Below are the code and all the weights of a small trained network. Each question names an input and a class and asks about switching units off, where a switched-off unit gives its printed mean instead of its output.

import numpy as np


def w(rows, s, z=0):
    codes = np.array(rows[::2]) - 128.0
    scale = np.full(codes.shape[1], s)
    scale[-1] = z or s
    return codes * scale


def f(y):
    return y / 2 * (1 + np.tanh(0.7978845608 * (y + 0.044715 * y**3)))


def log_softmax(a):
    a = a - a.max(-1, keepdims=True)
    return a - np.log(np.exp(a).sum(-1, keepdims=True))


def net(x, mask):
    res = np.array(x, float).reshape(1, 6) / 4 @ E
    y = f(res @ A[0][:, :-1].T + A[0][:, -1])
    res = res + np.where(mask, y, B[0][:, -1]) @ B[0][:, :-1]
    return log_softmax(res[-1] @ U[:, :-1].T + U[:, -1])


A, B = {}, {}
E = w([
[96,100,7,204],'x0',
[68,115,135,147],'x1',
[123,157,134,141],'x2',
[47,100,79,71],'x3',
[161,214,91,140],'x4',
[89,127,135,152],'x5',
],0.015)
A[0] = w([
[76,244,126,155,173],'N0',
[99,138,119,69,2],'N1',
[75,149,198,204,163],'N2',
[88,254,128,68,232],'N3',
[123,58,193,24,190],'N4',
[221,104,95,180,170],'N5',
],0.011,0.0057)
B[0] = w([
[122,100,139,22,188],'N0',
[135,84,135,202,140],'N1',
[241,7,143,127,172],'N2',
[163,139,170,73,215],'N3',
[61,137,217,183,252],'N4',
[124,201,118,169,204],'N5',
],0.013,0.014)
U = w([
[145,148,92,142,153],'0',
[140,116,145,66,108],'1',
[2,87,89,151,170],'2',
[127,161,94,123,72],'3',
[105,74,102,159,2],'4',
[126,137,191,144,210],'5',
[183,134,135,171,142],'6',
],0.018,0.0065)

Each question gives the input, the list of numbers given to net, and the class t.
The units are the neurons (one row each of A and B). Each row of codes is followed by its name. A weight is (code - 128) times the scale printed after its matrix; where a second scale follows, it is the last column's (A, B and U).
mask holds one flag per neuron, in row order. A switched-off neuron (its flag False) gives its mean, the last column of its row in B, instead of its output. The means were averaged over made-up inputs and are rounded, as every weight is.
A unit's drop is (log p(t) with every unit on - log p(t) with that unit switched off) / (log p(t) with every unit on - log p(t) with every unit switched off).
The circuit of an input: a set's keep is (log p(t) with only the set's units on - log p(t) with every unit switched off) / (log p(t) with every unit on - log p(t) with every unit switched off). Starting from all 6 units, units are removed one at a time, each time the one whose removal leaves the highest keep (on an exact tie, the one counted first), for as long as the keep stays at least 0.8.
circuit, biggest first: the units of the circuit, biggest drop first
unit that matters most: the unit with the biggest drop
k most important neurons: the k neurons with the biggest drops, biggest first
drop of u: that unit's drop, to one decimal
input [7,5,-3,-8,-8,3], class 6: unit that matters most	N2
input [2,7,6,-3,3,-5], class 1: circuit, biggest first	[N0; N4]
input [4,-7,-3,-1,6,7], class 3: circuit, biggest first	[N2; N0; N4]
input [6,5,5,2,7,-6], class 1: 2 most important neurons	[N0; N3]
input [8,8,-4,-8,-8,4], class 4: 2 most important neurons	[N2; N3]
input [-4,5,2,8,1,2], class 5: circuit, biggest first	[N3; N4]
input [0,-2,-7,-5,-1,5], class 6: circuit, biggest first	[N4; N0]
input [3,2,-7,-8,-7,-4], class 6: circuit, biggest first	[N4; N0]
input [3,-6,3,-1,-6,-1], class 0: 2 most important neurons	[N4; N2]
input [6,-3,6,-4,-6,6], class 6: circuit, biggest first	[N2; N4]
input [1,6,-5,7,5,-5], class 1: 3 most important neurons	[N4; N3; N5]
input [-6,-2,3,8,3,-3], class 5: 2 most important neurons	[N4; N1]
input [6,1,-3,-4,8,2], class 3: 2 most important neurons	[N0; N2]
input [4,-8,4,5,6,3], class 1: circuit, biggest first	[N0]
input [-1,-5,-2,3,-8,2], class 2: drop of N3	0.4
input [-7,7,2,4,8,2], class 1: drop of N1	0.0
input [7,-5,0,3,7,3], class 3: drop of N5	0.1
